Here is a tiny trained network, its code and every weight. The questions are about switching its units off for an input and a target symbol, where a switched-off unit gives its printed mean instead of its output.

import numpy as np


def w(rows, s, z=0):
    codes = np.array(rows[::2]) - 128.0
    scale = np.full(codes.shape[1], s)
    scale[-1] = z or s
    return codes * scale


def norm(h):
    return h / np.sqrt((h * h).mean(-1, keepdims=True) + 1e-5)


def f(y):
    return np.maximum(y, 0)


def softmax(a):
    e = np.exp(a - a.max(-1, keepdims=True))
    return e / e.sum(-1, keepdims=True)


def log_softmax(a):
    a = a - a.max(-1, keepdims=True)
    return a - np.log(np.exp(a).sum(-1, keepdims=True))


def net(x, mask):
    ids = ['ΔΘΞΣΦΩαβγεζλμπτψ'.index(c) for c in x.split()]
    T = len(ids)
    res = E[ids] + P[:T]
    u = 0
    for l in range(3):
        r = norm(res)
        for j in range(3):
            rows = slice(2 * j, 2 * j + 2)
            q, k, v = (r @ M[l][rows].T for M in (Q, K, V))
            z = softmax(np.where(np.tri(T) > 0, q @ k.T / 2**0.5, -1e9)) @ v
            o = O[l][rows]
            res = res + np.where(mask[u + j], z, o[:, -1]) @ o[:, :-1]
        u += 3
        y = f(norm(res) @ A[l][:, :-1].T + A[l][:, -1])
        res = res + np.where(mask[u : u + 4], y, B[l][:, -1]) @ B[l][:, :-1]
        u += 4
    return log_softmax(norm(res)[-1] @ U[:, :-1].T + U[:, -1])


Q, K, V, O, A, B = {}, {}, {}, {}, {}, {}
E = w([
[122,116,148],'Δ',
[172,252,174],'Θ',
[125,132,88],'Ξ',
[120,112,153],'Σ',
[122,142,117],'Φ',
[125,135,87],'Ω',
[121,126,138],'α',
[125,133,86],'β',
[121,113,151],'γ',
[122,128,133],'ε',
[119,108,148],'ζ',
[118,103,134],'λ',
[121,114,152],'μ',
[123,105,111],'π',
[121,126,151],'τ',
[121,108,118],'ψ',
],0.036)
P = w([
[192,118,151],'0',
[91,213,136],'1',
[66,156,209],'2',
[200,200,165],'3',
[117,79,101],'4',
[247,47,160],'5',
[129,86,136],'6',
[34,227,182],'7',
],0.012)
Q[0] = w([
[167,158,82],'L0H0',
[151,153,246],'L0H0',
[80,44,125],'L0H1',
[183,27,203],'L0H1',
[99,100,130],'L0H2',
[188,86,150],'L0H2',
],0.013)
K[0] = w([
[166,86,205],'L0H0',
[141,60,149],'L0H0',
[52,61,117],'L0H1',
[4,152,89],'L0H1',
[141,95,122],'L0H2',
[164,117,126],'L0H2',
],0.011)
V[0] = w([
[103,66,2],'L0H0',
[67,210,52],'L0H0',
[221,149,185],'L0H1',
[196,57,90],'L0H1',
[140,101,179],'L0H2',
[38,92,52],'L0H2',
],0.0057)
O[0] = w([
[136,119,85,30],'L0H0',
[120,101,170,170],'L0H0',
[139,66,181,254],'L0H1',
[87,115,131,143],'L0H1',
[2,2,34,118],'L0H2',
[30,52,152,54],'L0H2',
],0.005,0.0018)
A[0] = w([
[59,62,226,251],'L0N0',
[228,96,106,179],'L0N1',
[114,159,62,181],'L0N2',
[2,220,105,157],'L0N3',
],0.0076,0.0019)
B[0] = w([
[96,53,3,254],'L0N0',
[95,97,229,197],'L0N1',
[12,5,129,165],'L0N2',
[139,68,240,237],'L0N3',
],0.0057,0.0055)
Q[1] = w([
[113,122,135],'L1H0',
[72,164,90],'L1H0',
[122,195,89],'L1H1',
[5,135,155],'L1H1',
[60,142,94],'L1H2',
[109,81,92],'L1H2',
],0.017)
K[1] = w([
[145,91,88],'L1H0',
[70,41,149],'L1H0',
[57,90,184],'L1H1',
[254,30,140],'L1H1',
[141,36,128],'L1H2',
[187,110,67],'L1H2',
],0.0099)
V[1] = w([
[142,92,81],'L1H0',
[138,162,81],'L1H0',
[172,248,79],'L1H1',
[139,147,19],'L1H1',
[163,159,199],'L1H2',
[74,92,118],'L1H2',
],0.016)
O[1] = w([
[143,123,164,114],'L1H0',
[126,176,157,61],'L1H0',
[126,206,45,1],'L1H1',
[253,159,83,22],'L1H1',
[107,87,94,135],'L1H2',
[230,143,98,171],'L1H2',
],0.011,0.0082)
A[1] = w([
[95,85,234,160],'L1N0',
[111,178,19,255],'L1N1',
[233,51,67,146],'L1N2',
[125,198,254,56],'L1N3',
],0.007,0.008)
B[1] = w([
[254,120,75,255],'L1N0',
[216,22,205,181],'L1N1',
[46,66,42,169],'L1N2',
[31,146,70,134],'L1N3',
],0.0082,0.0083)
Q[2] = w([
[125,74,144],'L2H0',
[85,140,155],'L2H0',
[114,81,78],'L2H1',
[159,30,143],'L2H1',
[102,9,146],'L2H2',
[120,244,147],'L2H2',
],0.014)
K[2] = w([
[61,97,146],'L2H0',
[168,117,157],'L2H0',
[236,124,160],'L2H1',
[99,247,205],'L2H1',
[118,45,102],'L2H2',
[247,251,225],'L2H2',
],0.017)
V[2] = w([
[100,122,123],'L2H0',
[126,46,250],'L2H0',
[92,204,167],'L2H1',
[99,36,61],'L2H1',
[198,199,176],'L2H2',
[93,26,113],'L2H2',
],0.011)
O[2] = w([
[174,2,185,136],'L2H0',
[104,141,74,250],'L2H0',
[190,103,49,93],'L2H1',
[139,216,239,160],'L2H1',
[102,123,219,54],'L2H2',
[173,135,83,235],'L2H2',
],0.0096,0.014)
A[2] = w([
[56,84,1,255],'L2N0',
[245,197,135,141],'L2N1',
[129,126,134,85],'L2N2',
[243,100,211,80],'L2N3',
],0.0096,0.0029)
B[2] = w([
[125,192,20,244],'L2N0',
[114,247,196,150],'L2N1',
[106,105,173,128],'L2N2',
[209,204,22,173],'L2N3',
],0.011)
U = w([
[10,78,108,160],'Δ',
[57,194,197,254],'Θ',
[135,79,151,122],'Ξ',
[133,90,151,102],'Σ',
[19,220,40,153],'Φ',
[67,106,138,121],'Ω',
[171,201,132,177],'α',
[77,102,137,94],'β',
[170,112,136,27],'γ',
[190,86,126,47],'ε',
[141,163,142,124],'ζ',
[156,78,147,73],'λ',
[176,95,132,45],'μ',
[162,200,133,163],'π',
[112,93,155,107],'τ',
[128,68,152,141],'ψ',
],0.013,0.0048)

Each question gives the input, a string of symbols that net reads in full, and the target symbol t.
The units are the heads (2 rows each of Q, K, V and O) and the neurons (one row each of A and B). Each row of codes is followed by its name. A weight is (code - 128) times the scale printed after its matrix; where a second scale follows, it is the last column's (O, A, B and U).
mask holds one flag per unit, layer by layer, with each layer's heads first. A switched-off unit (its flag False) gives its mean, the last column of its rows in O or B, instead of its output. The means were averaged over made-up inputs and are rounded, as every weight is.
A unit's drop is (log p(t) with every unit on - log p(t) with that unit switched off) / (log p(t) with every unit on - log p(t) with every unit switched off).
The circuit of an input: a set's keep is (log p(t) with only the set's units on - log p(t) with every unit switched off) / (log p(t) with every unit on - log p(t) with every unit switched off). Starting from the 12 units with the biggest drops (on a tie, the unit counted first), units are removed one at a time, each time the one whose removal leaves the highest keep (on an exact tie, the one counted first), for as long as the keep stays at least 0.8.
circuit, biggest first: the units of the circuit, biggest drop first
unit that matters most: the unit with the biggest drop
top k neurons: the k neurons with the biggest drops, biggest first
k most important neurons of layer l: the k neurons of layer l with the biggest drops, biggest first
which heads matter: for each layer, one digit per head in row order, 1 if its drop is at least 0.15 and else 0, layers parted by /
input Δ ε ε Ω, target Δ: circuit, biggest first -> [L1H1; L0N3]
input Ω ε Φ γ, target Δ: which heads matter -> 001 / 111 / 110
input ε Φ Φ τ, target Φ: top neuron -> [L1N1]
input μ α μ β Φ β, target α: 3 most important neurons of layer 0 -> [L0N1; L0N0; L0N2]
input β Ω Ω, target α: circuit, biggest first -> [L1H1; L2N1]
input Φ Ω Σ, target Φ: top 2 neurons -> [L0N0; L0N3]
input Ω Φ Φ Φ Ω ε Φ β, target Δ: circuit, biggest first -> [L1H1; L0N1; L0N3]
input ε ψ ε Φ π β γ Ω, target α: 2 most important neurons of layer 2 -> [L2N1; L2N0]
input λ ε λ μ, target Δ: which heads matter -> 100 / 111 / 100
input Δ β Φ Φ β β, target Φ: top 4 neurons -> [L0N2; L2N0; L0N3; L0N1]
input Φ Δ α λ Φ β μ γ, target α: circuit, biggest first -> [L1H1; L0N3]
input Σ Φ β Φ ε λ, target Φ: which heads matter -> 000 / 010 / 000
input Φ Φ γ, target Φ: which heads matter -> 001 / 010 / 000
input β λ μ, target α: circuit, biggest first -> [L1H1]
input ε Φ ζ Δ, target Φ: which heads matter -> 101 / 010 / 001
input Δ ε τ Φ, target Δ: 2 most important neurons of layer 0 -> [L0N3; L0N0]
input ε ψ α, target Δ: circuit, biggest first -> [L1H1; L0N0]
input Φ Φ γ ε, target Φ: top 3 neurons -> [L1N1; L0N3; L2N0]
input Ω Σ Φ Ω π Ω Θ, target Θ: which heads matter -> 000 / 000 / 001
input τ Φ Φ Φ Ω Φ, target Φ: unit that matters most -> L1H1
input ε Φ β μ, target Φ: circuit, biggest first -> [L1H1; L1N1; L0N3; L0H0]
input ε Σ Φ, target Δ: top 2 neurons -> [L0N0; L0N1]
input Φ ε β ε, target Δ: 2 most important neurons of layer 2 -> [L2N3; L2N0]
input μ ε μ ψ, target Δ: top 2 neurons -> [L0N3; L1N1]
